Below is a small trained network, with its code and all its weights. Each question gives an input and a target symbol and asks what happens when units are switched off, that is, made to give their printed mean instead of their output.

import numpy as np


def w(rows, s, z=0):
    codes = np.array(rows[::2]) - 128.0
    scale = np.full(codes.shape[1], s)
    scale[-1] = z or s
    return codes * scale


def norm(h):
    return h / np.sqrt((h * h).mean(-1, keepdims=True) + 1e-5)


def f(y):
    return y / 2 * (1 + np.tanh(0.7978845608 * (y + 0.044715 * y**3)))


def softmax(a):
    e = np.exp(a - a.max(-1, keepdims=True))
    return e / e.sum(-1, keepdims=True)


def log_softmax(a):
    a = a - a.max(-1, keepdims=True)
    return a - np.log(np.exp(a).sum(-1, keepdims=True))


def net(x, mask):
    ids = ['ΓΠΦβδεζθλμξσψω'.index(c) for c in x.split()]
    T = len(ids)
    res = E[ids] + P[:T]
    q, k, v = (norm(res) @ M[0].T for M in (Q, K, V))
    z = softmax(np.where(np.tri(T) > 0, q @ k.T / 4**0.5, -1e9)) @ v
    res = res + np.where(mask[0], z, O[0][:, -1]) @ O[0][:, :-1]
    y = f(norm(res) @ A[0][:, :-1].T + A[0][:, -1])
    res = res + np.where(mask[1:9], y, B[0][:, -1]) @ B[0][:, :-1]
    return log_softmax(norm(res)[-1] @ U[:, :-1].T + U[:, -1])


Q, K, V, O, A, B = {}, {}, {}, {}, {}, {}
E = w([
[124,133,132,107],'Γ',
[116,130,117,113],'Π',
[127,135,108,128],'Φ',
[121,124,125,116],'β',
[126,138,111,118],'δ',
[3,145,152,88],'ε',
[122,131,116,127],'ζ',
[117,131,103,114],'θ',
[119,126,112,122],'λ',
[128,134,96,121],'μ',
[43,164,201,212],'ξ',
[118,119,115,142],'σ',
[114,127,103,111],'ψ',
[82,239,149,105],'ω',
],0.029)
P = w([
[154,115,159,136],'0',
[177,177,148,126],'1',
[78,78,250,84],'2',
[115,108,108,100],'3',
[160,180,99,173],'4',
[39,77,153,128],'5',
[117,110,100,121],'6',
[156,195,86,183],'7',
[30,84,136,131],'8',
[114,107,87,128],'9',
[144,190,73,198],'10',
[30,84,122,135],'11',
],0.018)
Q[0] = w([
[210,2,80,68],'H0',
[75,139,122,123],'H0',
[173,57,90,127],'H0',
[58,153,157,170],'H0',
],0.016)
K[0] = w([
[249,39,124,91],'H0',
[123,141,95,148],'H0',
[215,92,132,90],'H0',
[78,163,87,134],'H0',
],0.017)
V[0] = w([
[94,141,93,14],'H0',
[171,144,47,105],'H0',
[78,122,163,125],'H0',
[123,254,194,156],'H0',
],0.014)
O[0] = w([
[65,169,122,1,161],'H0',
[193,146,174,91,111],'H0',
[50,138,102,144,154],'H0',
[113,203,18,173,253],'H0',
],0.013,0.0041)
A[0] = w([
[238,239,108,157,111],'N0',
[75,180,186,147,35],'N1',
[37,116,218,173,222],'N2',
[252,140,83,23,76],'N3',
[253,52,140,87,34],'N4',
[227,252,135,109,128],'N5',
[193,134,107,157,5],'N6',
[200,83,106,200,155],'N7',
],0.015,0.0031)
B[0] = w([
[196,103,113,87,254],'N0',
[180,106,116,85,154],'N1',
[108,76,44,118,241],'N2',
[132,80,15,158,214],'N3',
[131,254,191,166,202],'N4',
[127,82,29,51,231],'N5',
[140,96,137,126,152],'N6',
[102,61,163,113,204],'N7',
],0.024,0.0063)
U = w([
[201,128,148,159,249],'Γ',
[180,248,84,139,120],'Π',
[169,143,60,139,74],'Φ',
[145,163,148,82,133],'β',
[123,125,107,126,28],'δ',
[113,170,166,143,221],'ε',
[148,124,92,122,55],'ζ',
[109,130,164,60,122],'θ',
[123,86,151,141,201],'λ',
[96,75,164,162,228],'μ',
[124,139,80,244,155],'ξ',
[86,38,88,166,3],'σ',
[69,72,132,86,76],'ψ',
[35,239,126,147,130],'ω',
],0.012,0.0042)

Each question gives the input, a string of symbols that net reads in full, and the target symbol t.
The units are the heads (4 rows each of Q, K, V and O) and the neurons (one row each of A and B). Each row of codes is followed by its name. A weight is (code - 128) times the scale printed after its matrix; where a second scale follows, it is the last column's (O, A, B and U).
mask holds one flag per unit, heads first, then neurons. A switched-off unit (its flag False) gives its mean, the last column of its rows in O or B, instead of its output. The means were averaged over made-up inputs and are rounded, as every weight is.
A unit's drop is (log p(t) with every unit on - log p(t) with that unit switched off) / (log p(t) with every unit on - log p(t) with every unit switched off).
The circuit of an input: a set's keep is (log p(t) with only the set's units on - log p(t) with every unit switched off) / (log p(t) with every unit on - log p(t) with every unit switched off). Starting from all 9 units, units are removed one at a time, each time the one whose removal leaves the highest keep (on an exact tie, the one counted first), for as long as the keep stays at least 0.8.
circuit, biggest first: the units of the circuit, biggest drop first
top k neurons: the k neurons with the biggest drops, biggest first
drop of u: that unit's drop, to one decimal
input Φ Γ ξ Φ ψ, target ξ: top neuron => N5
input σ Π δ σ, target μ: circuit, biggest first => H0, N7, N5
input μ Π ω Γ Γ σ Φ, target Π: circuit, biggest first => N4, H0, N3
input ξ ψ μ ξ λ, target ξ: circuit, biggest first => H0, N5
input Φ σ σ θ, target Γ: circuit, biggest first => H0, N4, N7
input σ Π β Φ ξ λ Φ μ ξ Π σ, target ξ: top 3 neurons => N5, N2, N3
input μ θ ψ ω λ Π Φ ε Π μ, target Π: top 2 neurons => N4, N3
input Γ μ β Φ ω σ Γ, target ω: circuit, biggest first => N0, N5, N2
input Φ ζ σ μ, target Γ: top 2 neurons => N4, N7
input Φ θ δ β Γ λ ε θ λ Π Γ, target ω: circuit, biggest first => H0, N0, N5
input Π ε β σ λ Φ Φ δ Γ Γ ζ, target ω: circuit, biggest first => H0, N3, N5
input Φ Φ λ ω μ σ, target ω: top 3 neurons => N0, N5, N3
input ψ Π σ Φ μ θ σ, target θ: top 2 neurons => N4, N5
input ψ ω ω Φ, target θ: circuit, biggest first => H0
input ξ ψ Π Π σ ψ δ Φ, target ξ: top 2 neurons => N5, N2
input ψ Γ Φ σ ε Φ Π ε, target ω: drop of N0 => 0.2
input Φ Γ ψ δ, target Γ: drop of N5 => 0.0
input μ ε σ ψ, target Π: drop of N3 => 0.3
